Moves between states:
Z339 ξ Z542
Z339 τ Z721
Z339 α Z769
Z339 π Z715
Z339 ζ Z369
Z997 ξ Z865
Z997 τ Z902
Z997 α Z157
Z997 π Z947
Z997 ζ Z716
Z576 ξ Z66
Z576 τ Z668
Z576 α Z212
Z576 π Z429
Z576 ζ Z699
Z247 ξ Z212
Z247 τ Z299
Z247 α Z429
Z247 π Z681
Z247 ζ Z372
Z451 ξ Z667
Z451 τ Z819
Z451 α Z396
Z451 π Z583
Z451 ζ Z715
Z66 ξ Z699
Z66 τ Z942
Z66 α Z372
Z66 π Z234
Z66 ζ Z196
Z626 ξ Z331
Z626 τ Z826
Z626 α Z699
Z626 π Z372
Z626 ζ Z594
Z785 ξ Z451
Z785 τ Z195
Z785 α Z75
Z785 π Z418
Z785 ζ Z667
Z234 ξ Z299
Z234 τ Z331
Z234 α Z493
Z234 π Z576
Z234 ζ Z760
Z583 ξ Z909
Z583 τ Z797
Z583 α Z969
Z583 π Z785
Z583 ζ Z628
Z356 ξ Z573
Z356 τ Z947
Z356 α Z123
Z356 π Z173
Z356 ζ Z746
Z765 ξ Z418
Z765 τ Z969
Z765 α Z594
Z765 π Z196
Z765 ζ Z583
Z759 ξ Z969
Z759 τ Z667
Z759 α Z785
Z759 π Z596
Z759 ζ Z887
Z942 ξ Z596
Z942 τ Z583
Z942 α Z765
Z942 π Z331
Z942 ζ Z75
Z769 ξ Z617
Z769 τ Z180
Z769 α Z248
Z769 π Z819
Z769 ζ Z721
Z707 ξ Z493
Z707 τ Z699
Z707 α Z576
Z707 π Z247
Z707 ζ Z626
Z180 ξ Z531
Z180 τ Z123
Z180 α Z405
Z180 π Z369
Z180 ζ Z356
Z133 ξ Z672
Z133 τ Z865
Z133 α Z593
Z133 π Z573
Z133 ζ Z277
Z681 ξ Z707
Z681 τ Z66
Z681 α Z481
Z681 π Z624
Z681 ζ Z493
Z969 ξ Z887
Z969 τ Z715
Z969 α Z451
Z969 π Z75
Z969 ζ Z797
Z396 ξ Z195
Z396 τ Z339
Z396 α Z909
Z396 π Z969
Z396 ζ Z819
Z947 ξ Z758
Z947 τ Z971
Z947 α Z672
Z947 π Z593
Z947 ζ Z443
Z418 ξ Z583
Z418 τ Z887
Z418 α Z759
Z418 π Z826
Z418 ζ Z909
Z481 ξ Z576
Z481 τ Z372
Z481 α Z247
Z481 π Z389
Z481 ζ Z66
Z699 ξ Z196
Z699 τ Z596
Z699 α Z668
Z699 π Z299
Z699 ζ Z826
Z141 ξ Z133
Z141 τ Z997
Z141 α Z964
Z141 π Z356
Z141 ζ Z672
Z196 ξ Z826
Z196 τ Z75
Z196 α Z942
Z196 π Z760
Z196 ζ Z785
Z195 ξ Z819
Z195 τ Z542
Z195 α Z628
Z195 π Z887
Z195 ζ Z236
Z75 ξ Z396
Z75 τ Z628
Z75 α Z583
Z75 π Z759
Z75 ζ Z195
Z826 ξ Z785
Z826 τ Z396
Z826 α Z596
Z826 π Z765
Z826 ζ Z451
Z531 ξ Z356
Z531 τ Z726
Z531 α Z868
Z531 π Z263
Z531 ζ Z573
Z248 ξ Z847
Z248 τ Z405
Z248 α Z236
Z248 π Z339
Z248 ζ Z180
Z726 ξ Z947
Z726 τ Z277
Z726 α Z133
Z726 π Z964
Z726 ζ Z758
Z716 ξ Z389
Z716 τ Z707
Z716 α Z902
Z716 π Z443
Z716 ζ Z429
Z123 ξ Z726
Z123 τ Z672
Z123 α Z141
Z123 π Z555
Z123 ζ Z947
Z596 ξ Z75
Z596 τ Z909
Z596 α Z418
Z596 π Z594
Z596 ζ Z396
Z173 ξ Z141
Z173 τ Z593
Z173 α Z555
Z173 π Z531
Z173 ζ Z133
Z797 ξ Z769
Z797 τ Z847
Z797 α Z715
Z797 π Z195
Z797 ζ Z617
Z667 ξ Z715
Z667 τ Z236
Z667 α Z195
Z667 π Z909
Z667 ζ Z248
Z277 ξ Z971
Z277 τ Z389
Z277 α Z865
Z277 π Z157
Z277 ζ Z624
Z887 ξ Z797
Z887 τ Z248
Z887 α Z667
Z887 π Z396
Z887 ζ Z769
Z746 ξ Z157
Z746 τ Z443
Z746 α Z947
Z746 π Z133
Z746 ζ Z100
Z372 ξ Z668
Z372 τ Z765
Z372 α Z299
Z372 π Z493
Z372 ζ Z942
Z758 ξ Z443
Z758 τ Z624
Z758 α Z277
Z758 π Z997
Z758 ζ Z110
Z263 ξ Z173
Z263 τ Z964
Z263 α Z238
Z263 π Z180
Z263 ζ Z141
Z902 ξ Z681
Z902 τ Z576
Z902 α Z110
Z902 π Z971
Z902 ζ Z707
Z299 ξ Z760
Z299 τ Z594
Z299 α Z626
Z299 π Z66
Z299 ζ Z765
Z157 ξ Z100
Z157 τ Z110
Z157 α Z758
Z157 π Z672
Z157 ζ Z902
Z715 ξ Z248
Z715 τ Z461
Z715 α Z819
Z715 π Z628
Z715 ζ Z847
Z573 ξ Z746
Z573 τ Z758
Z573 α Z726
Z573 π Z141
Z573 ζ Z157
Z971 ξ Z624
Z971 τ Z429
Z971 α Z716
Z971 π Z100
Z971 ζ Z247
Z369 ξ Z263
Z369 τ Z555
Z369 α Z721
Z369 π Z847
Z369 ζ Z173
Z238 ξ Z555
Z238 τ Z573
Z238 α Z531
Z238 π Z405
Z238 ζ Z964
Z443 ξ Z110
Z443 τ Z247
Z443 α Z971
Z443 π Z865
Z443 ζ Z481
Z624 ξ Z247
Z624 τ Z234
Z624 α Z389
Z624 π Z902
Z624 ζ Z212
Z236 ξ Z461
Z236 τ Z263
Z236 α Z542
Z236 π Z769
Z236 ζ Z405
Z331 ξ Z594
Z331 τ Z785
Z331 α Z196
Z331 π Z668
Z331 ζ Z759
Z389 ξ Z429
Z389 τ Z493
Z389 α Z681
Z389 π Z110
Z389 ζ Z234
Z909 ξ Z628
Z909 τ Z769
Z909 α Z887
Z909 π Z451
Z909 ζ Z339
Z429 ξ Z234
Z429 τ Z626
Z429 α Z707
Z429 π Z481
Z429 ζ Z299
Z628 ξ Z339
Z628 τ Z617
Z628 α Z797
Z628 π Z667
Z628 ζ Z542
Z542 ξ Z369
Z542 τ Z238
Z542 α Z617
Z542 π Z248
Z542 ζ Z263
Z847 ξ Z180
Z847 τ Z868
Z847 α Z461
Z847 π Z542
Z847 ζ Z531
Z555 ξ Z964
Z555 τ Z746
Z555 α Z356
Z555 π Z868
Z555 ζ Z593
Z405 ξ Z868
Z405 τ Z141
Z405 α Z263
Z405 π Z721
Z405 ζ Z123
Z100 ξ Z902
Z100 τ Z481
Z100 α Z443
Z100 π Z277
Z100 ζ Z681
Z868 ξ Z123
Z868 τ Z133
Z868 α Z173
Z868 π Z238
Z868 ζ Z726
Z819 ξ Z236
Z819 τ Z369
Z819 α Z339
Z819 π Z797
Z819 ζ Z461
Z493 ξ Z626
Z493 τ Z196
Z493 α Z66
Z493 π Z212
Z493 ζ Z331
Z672 ξ Z277
Z672 τ Z716
Z672 α Z997
Z672 π Z746
Z672 ζ Z971
Z668 ξ Z942
Z668 τ Z418
Z668 α Z760
Z668 π Z626
Z668 ζ Z596
Z721 ξ Z238
Z721 τ Z356
Z721 α Z180
Z721 π Z461
Z721 ζ Z555
Z461 ξ Z405
Z461 τ Z173
Z461 α Z369
Z461 π Z617
Z461 ζ Z868
Z593 ξ Z997
Z593 τ Z100
Z593 α Z746
Z593 π Z726
Z593 ζ Z865
Z594 ξ Z759
Z594 τ Z451
Z594 α Z826
Z594 π Z942
Z594 ζ Z969
Z617 ξ Z721
Z617 τ Z531
Z617 α Z847
Z617 π Z236
Z617 ζ Z238
Z110 ξ Z481
Z110 τ Z212
Z110 α Z624
Z110 π Z716
Z110 ζ Z576
Z964 ξ Z593
Z964 τ Z157
Z964 α Z573
Z964 π Z123
Z964 ζ Z997
Z760 ξ Z765
Z760 τ Z759
Z760 α Z331
Z760 π Z699
Z760 ζ Z418
Z865 ξ Z716
Z865 τ Z681
Z865 α Z100
Z865 π Z758
Z865 ζ Z389
Z212 ξ Z372
Z212 τ Z760
Z212 α Z234
Z212 π Z707
Z212 ζ Z668

In the rows, 161 stands for zero.

The rows follow the links: the fewer symbols apart two states are, the more alike their rows tend to be.

State, then a row for it; each showing differs a little:
Z531 [126, 166, 118, 124, 149, 221, 182, 205, 216, 199, 231, 167, 124, 132, 128, 120, 272, 90, 137, 186, 141, 155, 172, 181, 120, 247, 131, 139, 199, 137, 149, 73, 108, 142, 166, 211, 141, 75, 200, 109, 170, 178, 99]
Z758 [182, 155, 189, 148, 127, 115, 119, 159, 157, 133, 162, 163, 260, 223, 238, 147, 185, 173, 221, 177, 125, 110, 117, 197, 108, 163, 185, 167, 103, 111, 237, 200, 168, 16, 173, 198, 200, 211, 194, 144, 205, 173, 139]
Z902 [177, 174, 128, 178, 209, 91, 178, 124, 76, 215, 152, 147, 225, 201, 181, 236, 197, 206, 199, 179, 77, 102, 144, 126, 105, 169, 170, 185, 203, 135, 156, 187, 151, 126, 39, 182, 184, 201, 209, 108, 136, 126, 182]
Z707 [128, 144, 121, 175, 186, 191, 111, 92, 120, 4, 189, 153, 156, 193, 167, 168, 150, 178, 191, 174, 190, 216, 149, 158, 232, 202, 131, 193, 180, 81, 122, 167, 158, 166, 98, 104, 178, 237, 161, 207, 191, 151, 264]
Z716 [199, 187, 147, 162, 206, 87, 177, 130, 80, 219, 152, 142, 238, 214, 202, 221, 185, 211, 186, 175, 66, 97, 142, 102, 102, 154, 164, 193, 187, 124, 167, 191, 136, 98, 45, 192, 172, 209, 208, 117, 145, 135, 166]
Z356 [114, 122, 111, 183, 130, 240, 160, 149, 254, 142, 199, 141, 122, 168, 171, 49, 224, 135, 140, 219, 163, 155, 167, 176, 93, 224, 155, 119, 177, 106, 130, 71, 94, 141, 163, 214, 118, 146, 153, 193, 185, 194, 143]
Z451 [161, 131, 72, 196, 157, 242, 164, 156, 220, 180, 122, 207, 82, 192, 154, 168, 169, 191, 160, 134, 202, 202, 214, 168, 125, 198, 146, 115, 187, 250, 86, 186, 225, 253, 130, 131, 134, 150, 128, 181, 150, 174, 252]
Z887 [118, 149, 159, 172, 150, 238, 144, 184, 236, 190, 134, 162, 94, 131, 184, 137, 125, 175, 126, 120, 238, 211, 210, 157, 177, 180, 152, 98, 135, 230, 83, 153, 216, 214, 162, 105, 94, 191, 80, 241, 169, 152, 213]
Z195 [116, 158, 203, 117, 130, 221, 137, 208, 239, 208, 130, 124, 131, 90, 163, 143, 103, 161, 117, 121, 257, 209, 211, 157, 210, 140, 144, 123, 121, 229, 101, 146, 207, 202, 191, 101, 115, 178, 78, 238, 185, 137, 171]
Z819 [151, 136, 229, 72, 94, 200, 155, 202, 224, 216, 129, 109, 198, 79, 126, 157, 157, 153, 147, 156, 267, 156, 164, 192, 217, 108, 105, 187, 134, 230, 156, 163, 196, 206, 248, 148, 179, 81, 149, 176, 141, 170, 115]
Z277 [196, 169, 191, 141, 140, 122, 114, 153, 155, 124, 167, 161, 260, 236, 243, 149, 181, 171, 223, 168, 116, 108, 121, 181, 115, 162, 179, 165, 102, 111, 230, 204, 148, 19, 153, 188, 183, 222, 198, 138, 191, 169, 147]
Z797 [126, 149, 237, 82, 117, 203, 150, 214, 234, 225, 125, 114, 173, 68, 140, 154, 123, 148, 128, 151, 261, 195, 186, 172, 230, 129, 122, 157, 117, 227, 117, 145, 188, 204, 223, 136, 145, 134, 112, 215, 165, 139, 125]
Z593 [69, 124, 220, 195, 141, 89, 196, 158, 185, 253, 149, 109, 194, 93, 140, 116, 153, 158, 150, 239, 119, 131, 151, 215, 96, 137, 229, 126, 145, 122, 162, 117, 134, 84, 214, 207, 173, 204, 157, 171, 231, 156, 109]
Z726 [75, 132, 193, 206, 148, 124, 189, 150, 222, 234, 160, 101, 158, 103, 146, 68, 148, 162, 127, 233, 124, 143, 151, 186, 97, 150, 217, 113, 149, 111, 142, 88, 111, 114, 191, 211, 135, 214, 129, 215, 217, 163, 110]
Z299 [166, 133, 170, 216, 181, 94, 187, 86, 94, 115, 131, 152, 159, 133, 73, 208, 82, 202, 173, 197, 165, 189, 137, 168, 242, 87, 161, 232, 195, 157, 166, 195, 164, 263, 197, 146, 229, 173, 169, 169, 149, 170, 195]
Z909 [115, 142, 124, 183, 156, 247, 142, 176, 239, 172, 128, 180, 82, 165, 185, 140, 132, 181, 140, 121, 234, 209, 225, 161, 152, 181, 169, 90, 157, 240, 83, 166, 234, 227, 155, 107, 108, 182, 90, 223, 172, 162, 236]

Each walk starts at a row. The symbols on each line, taken left to right, move it on to the next state.
Each answer is a row, close to the row of the state it stands for.
---
[133, 147, 138, 170, 182, 190, 119, 88, 127, 14, 186, 138, 149, 180, 163, 166, 135, 177, 185, 182, 194, 228, 153, 137, 253, 183, 120, 199, 181, 80, 126, 159, 137, 180, 110, 114, 175, 233, 150, 221, 182, 148, 242]
τ ζ π α α ζ
[140, 138, 95, 199, 156, 250, 153, 157, 231, 177, 122, 190, 77, 180, 170, 153, 150, 191, 151, 128, 224, 205, 221, 172, 138, 198, 165, 90, 167, 237, 78, 176, 238, 241, 132, 120, 109, 171, 108, 209, 156, 171, 249]
τ π α ξ ζ ζ π τ π
[74, 136, 211, 199, 137, 104, 195, 158, 206, 249, 155, 100, 180, 90, 142, 91, 143, 162, 133, 243, 126, 133, 151, 208, 93, 150, 235, 118, 150, 124, 150, 97, 114, 93, 195, 208, 145, 205, 137, 195, 221, 161, 114]
---
[122, 155, 227, 101, 118, 203, 142, 209, 231, 229, 133, 111, 148, 76, 154, 156, 112, 159, 130, 138, 259, 204, 199, 165, 217, 139, 131, 145, 127, 228, 106, 143, 194, 200, 212, 119, 128, 159, 93, 231, 175, 137, 145]
ζ ξ ζ τ ζ ζ
[116, 149, 89, 202, 225, 132, 166, 115, 71, 141, 176, 168, 172, 202, 162, 238, 221, 204, 196, 176, 107, 128, 162, 176, 127, 202, 167, 177, 224, 129, 134, 199, 192, 153, 57, 138, 197, 192, 235, 101, 160, 155, 246]
τ α α τ ζ ζ π
[108, 152, 178, 130, 137, 227, 140, 193, 238, 201, 135, 143, 107, 120, 179, 140, 112, 164, 129, 113, 251, 210, 214, 156, 192, 164, 150, 104, 128, 225, 89, 143, 218, 206, 176, 102, 97, 187, 76, 242, 177, 135, 190]
---
[164, 141, 179, 185, 190, 119, 170, 76, 101, 88, 129, 125, 164, 129, 87, 192, 75, 196, 168, 209, 184, 221, 127, 136, 265, 104, 128, 243, 195, 125, 136, 166, 131, 248, 167, 143, 226, 199, 148, 211, 157, 157, 194]
α α α α ζ τ τ π
[134, 142, 231, 76, 99, 197, 152, 210, 232, 227, 135, 114, 178, 74, 129, 158, 137, 155, 141, 156, 261, 168, 181, 180, 223, 113, 111, 182, 129, 230, 138, 154, 194, 203, 246, 141, 164, 100, 131, 193, 159, 162, 122]
π τ τ τ π π ξ τ ξ ξ
[131, 162, 95, 191, 220, 119, 184, 121, 68, 176, 168, 162, 192, 197, 157, 249, 221, 201, 192, 179, 98, 110, 156, 162, 119, 189, 169, 176, 224, 127, 138, 199, 178, 147, 50, 146, 198, 192, 233, 93, 150, 147, 226]
---
[111, 144, 109, 180, 197, 195, 121, 97, 117, 13, 201, 168, 149, 203, 175, 178, 179, 180, 197, 164, 179, 197, 156, 171, 202, 212, 137, 176, 189, 87, 123, 180, 175, 165, 88, 95, 184, 230, 182, 178, 190, 160, 268]
ζ π ξ π α ζ ζ
[179, 130, 59, 182, 161, 239, 181, 148, 213, 188, 121, 209, 84, 198, 129, 192, 170, 184, 167, 133, 193, 201, 217, 157, 130, 199, 143, 120, 196, 244, 83, 189, 227, 266, 121, 157, 146, 135, 138, 154, 145, 177, 246]
τ π τ ξ π α τ
[117, 137, 105, 168, 128, 247, 164, 158, 249, 145, 206, 149, 125, 168, 158, 61, 241, 128, 146, 213, 164, 159, 156, 188, 101, 248, 143, 123, 181, 105, 134, 72, 94, 143, 160, 213, 128, 127, 173, 167, 186, 193, 140]
---
[161, 143, 183, 176, 178, 128, 159, 77, 108, 74, 151, 120, 162, 140, 100, 175, 74, 190, 174, 201, 189, 222, 142, 123, 267, 123, 117, 240, 186, 108, 133, 159, 123, 237, 151, 142, 214, 209, 142, 221, 167, 150, 202]
ξ α τ π τ π
[211, 142, 61, 176, 161, 228, 184, 157, 192, 205, 114, 218, 86, 195, 119, 211, 163, 178, 180, 148, 191, 205, 217, 146, 144, 192, 125, 147, 203, 250, 91, 199, 207, 270, 123, 166, 164, 130, 140, 141, 133, 179, 235]
π ζ τ τ α τ ξ α
[85, 129, 213, 176, 128, 77, 172, 162, 175, 215, 151, 122, 223, 126, 158, 135, 169, 156, 187, 228, 122, 118, 132, 247, 98, 145, 227, 135, 124, 128, 202, 165, 162, 48, 221, 201, 207, 202, 186, 135, 233, 162, 115]
---
[92, 134, 158, 204, 137, 185, 168, 135, 242, 189, 176, 115, 144, 126, 165, 44, 175, 164, 123, 233, 144, 153, 162, 165, 93, 169, 200, 104, 154, 108, 132, 60, 88, 124, 169, 209, 115, 199, 127, 224, 203, 167, 129]
π α ξ α τ ζ ξ π
[101, 136, 90, 194, 194, 182, 132, 106, 104, 34, 201, 177, 146, 217, 169, 200, 194, 180, 204, 169, 165, 183, 156, 187, 182, 220, 139, 170, 199, 97, 141, 190, 188, 159, 81, 98, 183, 220, 193, 159, 192, 160, 273]
τ ζ ξ ξ τ ξ ζ τ π ξ
[94, 124, 150, 204, 138, 203, 160, 138, 253, 170, 184, 113, 129, 144, 173, 35, 188, 158, 136, 231, 157, 154, 159, 166, 98, 189, 186, 110, 160, 96, 125, 59, 89, 133, 165, 215, 107, 185, 128, 220, 204, 185, 137]
---
[124, 152, 107, 139, 135, 241, 179, 180, 230, 170, 215, 163, 118, 148, 139, 101, 276, 100, 144, 199, 157, 153, 160, 186, 107, 250, 134, 133, 197, 122, 142, 76, 99, 146, 162, 217, 133, 81, 190, 127, 174, 194, 117]
ζ ξ ζ α ζ π
[104, 149, 83, 202, 212, 150, 165, 114, 87, 105, 188, 171, 171, 213, 164, 226, 223, 201, 204, 173, 128, 146, 169, 187, 135, 214, 158, 175, 221, 119, 132, 202, 195, 154, 65, 124, 195, 200, 226, 108, 173, 159, 265]
ξ τ α τ τ ζ π ζ α ζ
[119, 142, 99, 145, 131, 249, 167, 176, 243, 151, 213, 152, 120, 160, 147, 78, 271, 118, 151, 202, 158, 158, 159, 185, 102, 243, 141, 131, 193, 104, 139, 69, 99, 141, 164, 211, 131, 106, 175, 151, 179, 199, 128]
---
[150, 144, 193, 151, 118, 104, 132, 162, 159, 146, 167, 163, 253, 211, 214, 147, 186, 160, 225, 182, 119, 111, 115, 221, 109, 159, 198, 152, 97, 110, 235, 205, 167, 14, 191, 192, 210, 205, 207, 138, 209, 176, 139]
π ζ ξ ξ ξ ξ
[169, 142, 181, 196, 185, 101, 183, 80, 90, 98, 125, 130, 166, 128, 73, 201, 78, 194, 176, 208, 172, 206, 133, 151, 257, 84, 140, 241, 199, 139, 156, 187, 142, 258, 179, 141, 229, 178, 159, 197, 148, 167, 190]
α τ τ ξ ζ τ ξ ξ
[108, 122, 132, 191, 125, 225, 159, 141, 265, 151, 189, 129, 127, 159, 172, 37, 200, 148, 139, 220, 161, 160, 158, 165, 97, 221, 168, 105, 172, 103, 124, 59, 92, 135, 165, 211, 120, 168, 139, 213, 196, 189, 145]
---
[225, 182, 177, 139, 156, 117, 130, 142, 126, 149, 162, 161, 266, 244, 245, 170, 163, 194, 207, 164, 106, 101, 130, 121, 118, 154, 165, 175, 125, 102, 214, 193, 136, 39, 101, 207, 169, 225, 187, 150, 161, 144, 143]
π ζ α α α π ξ π
[104, 143, 78, 196, 202, 169, 144, 111, 94, 63, 189, 172, 157, 213, 165, 218, 211, 193, 205, 178, 147, 159, 158, 192, 159, 224, 150, 165, 208, 100, 126, 199, 198, 162, 74, 113, 193, 211, 208, 134, 175, 162, 271]
π ζ π α π π ξ
[141, 151, 153, 164, 185, 176, 125, 83, 126, 22, 172, 133, 162, 169, 142, 167, 105, 177, 184, 187, 201, 230, 144, 132, 267, 159, 119, 213, 181, 87, 124, 153, 137, 194, 125, 119, 181, 234, 140, 228, 192, 146, 225]
